Below is a small trained network, with its code and all its weights. Each question gives an input and a class and asks what happens when units are switched off, that is, made to give their printed mean instead of their output.

import numpy as np


def w(rows, s, z=0):
    codes = np.array(rows[::2]) - 128.0
    scale = np.full(codes.shape[1], s)
    scale[-1] = z or s
    return codes * scale


def norm(h):
    return h / np.sqrt((h * h).mean(-1, keepdims=True) + 1e-5)


def f(y):
    return np.maximum(y, 0)


def log_softmax(a):
    a = a - a.max(-1, keepdims=True)
    return a - np.log(np.exp(a).sum(-1, keepdims=True))


def net(x, mask):
    res = np.array(x, float).reshape(1, 3) / 4 @ E
    u = 0
    for l in range(2):
        y = f(norm(res) @ A[l][:, :-1].T + A[l][:, -1])
        res = res + np.where(mask[u : u + 5], y, B[l][:, -1]) @ B[l][:, :-1]
        u += 5
    return log_softmax(norm(res)[-1] @ U[:, :-1].T + U[:, -1])


A, B = {}, {}
E = w([
[147,93,38,70,108,97],'x0',
[1,98,151,98,8,197],'x1',
[164,95,112,88,18,102],'x2',
],0.0076)
A[0] = w([
[170,101,38,88,49,131,153],'0.n0',
[201,96,19,128,145,88,85],'0.n1',
[160,136,42,126,204,146,26],'0.n2',
[254,153,129,123,37,117,4],'0.n3',
[223,106,113,113,55,104,31],'0.n4',
],0.0099,0.003)
B[0] = w([
[141,115,51,171,120,93,253],'0.n0',
[215,209,183,64,124,132,229],'0.n1',
[194,192,133,64,147,91,206],'0.n2',
[35,7,231,136,186,16,204],'0.n3',
[76,69,237,142,116,145,201],'0.n4',
],0.015,0.0061)
A[1] = w([
[149,17,146,160,139,81,86],'1.n0',
[114,131,7,178,47,87,120],'1.n1',
[91,190,178,132,173,189,253],'1.n2',
[183,165,95,168,172,192,66],'1.n3',
[200,135,136,179,186,97,133],'1.n4',
],0.017,0.0032)
B[1] = w([
[91,111,158,116,105,79,242],'1.n0',
[86,254,106,105,141,176,229],'1.n1',
[177,136,153,151,99,140,255],'1.n2',
[68,85,148,103,140,111,179],'1.n3',
[93,88,62,142,136,161,241],'1.n4',
],0.024,0.0095)
U = w([
[58,247,109,114,83,181,190],'0',
[138,140,130,154,106,131,3],'1',
[171,143,205,214,35,220,142],'2',
[106,57,80,171,170,220,145],'3',
[213,152,68,47,187,103,125],'4',
[91,74,186,103,97,25,195],'5',
],0.014,0.0058)

Each question gives the input, the list of numbers given to net, and the class t.
The units are the neurons (one row each of A and B). Each row of codes is followed by its name. A weight is (code - 128) times the scale printed after its matrix; where a second scale follows, it is the last column's (A, B and U).
mask holds one flag per neuron, layer by layer. A switched-off neuron (its flag False) gives its mean, the last column of its row in B, instead of its output. The means were averaged over made-up inputs and are rounded, as every weight is.
A unit's drop is (log p(t) with every unit on - log p(t) with that unit switched off) / (log p(t) with every unit on - log p(t) with every unit switched off).
The circuit of an input: a set's keep is (log p(t) with only the set's units on - log p(t) with every unit switched off) / (log p(t) with every unit on - log p(t) with every unit switched off). Starting from all 10 units, units are removed one at a time, each time the one whose removal leaves the highest keep (on an exact tie, the one counted first), for as long as the keep stays at least 0.8.
units of the circuit, in order: the units of the circuit, biggest drop first
most important unit: the unit with the biggest drop
k most important neurons: the k neurons with the biggest drops, biggest first
top k neurons in layer l: the k neurons of layer l with the biggest drops, biggest first
drop when u is switched off: that unit's drop, to one decimal
input [4,0,-7], class 4: most important unit : 0.n2
input [0,-1,-8], class 3: 2 most important neurons : (1.n4 1.n1)
input [5,2,-5], class 4: units of the circuit, in order : (1.n1 1.n0 0.n2)
input [0,-5,-4], class 4: top 3 neurons in layer 0 : (0.n2 0.n1 0.n0)
input [-5,0,-2], class 2: 3 most important neurons : (0.n0 1.n2 0.n3)
input [-7,-4,1], class 3: 2 most important neurons : (1.n4 0.n3)
input [-3,-1,-3], class 3: 3 most important neurons : (0.n4 1.n4 0.n3)
input [-8,7,6], class 2: units of the circuit, in order : (0.n3 1.n1 1.n0)
input [3,2,-8], class 3: top 3 neurons in layer 0 : (0.n4 0.n2 0.n1)
input [-5,6,2], class 2: 2 most important neurons : (0.n0 0.n3)
input [-1,-4,0], class 4: top 2 neurons in layer 0 : (0.n1 0.n2)
input [4,-1,-7], class 4: 2 most important neurons : (0.n2 1.n1)
input [-1,-5,-6], class 3: top 3 neurons in layer 1 : (1.n4 1.n1 1.n3)
input [2,-2,0], class 4: most important unit : 0.n1
input [1,-4,-1], class 4: 2 most important neurons : (1.n1 0.n1)
input [-5,-4,-6], class 3: drop when 1.n4 is switched off : 0.3
input [-5,4,6], class 5: drop when 1.n2 is switched off : 0.1
input [1,6,-5], class 2: drop when 1.n1 is switched off : 0.1
input [-8,5,3], class 2: drop when 0.n0 is switched off : 1.4
input [2,-2,-1], class 4: top neuron in layer 1 : (1.n1)
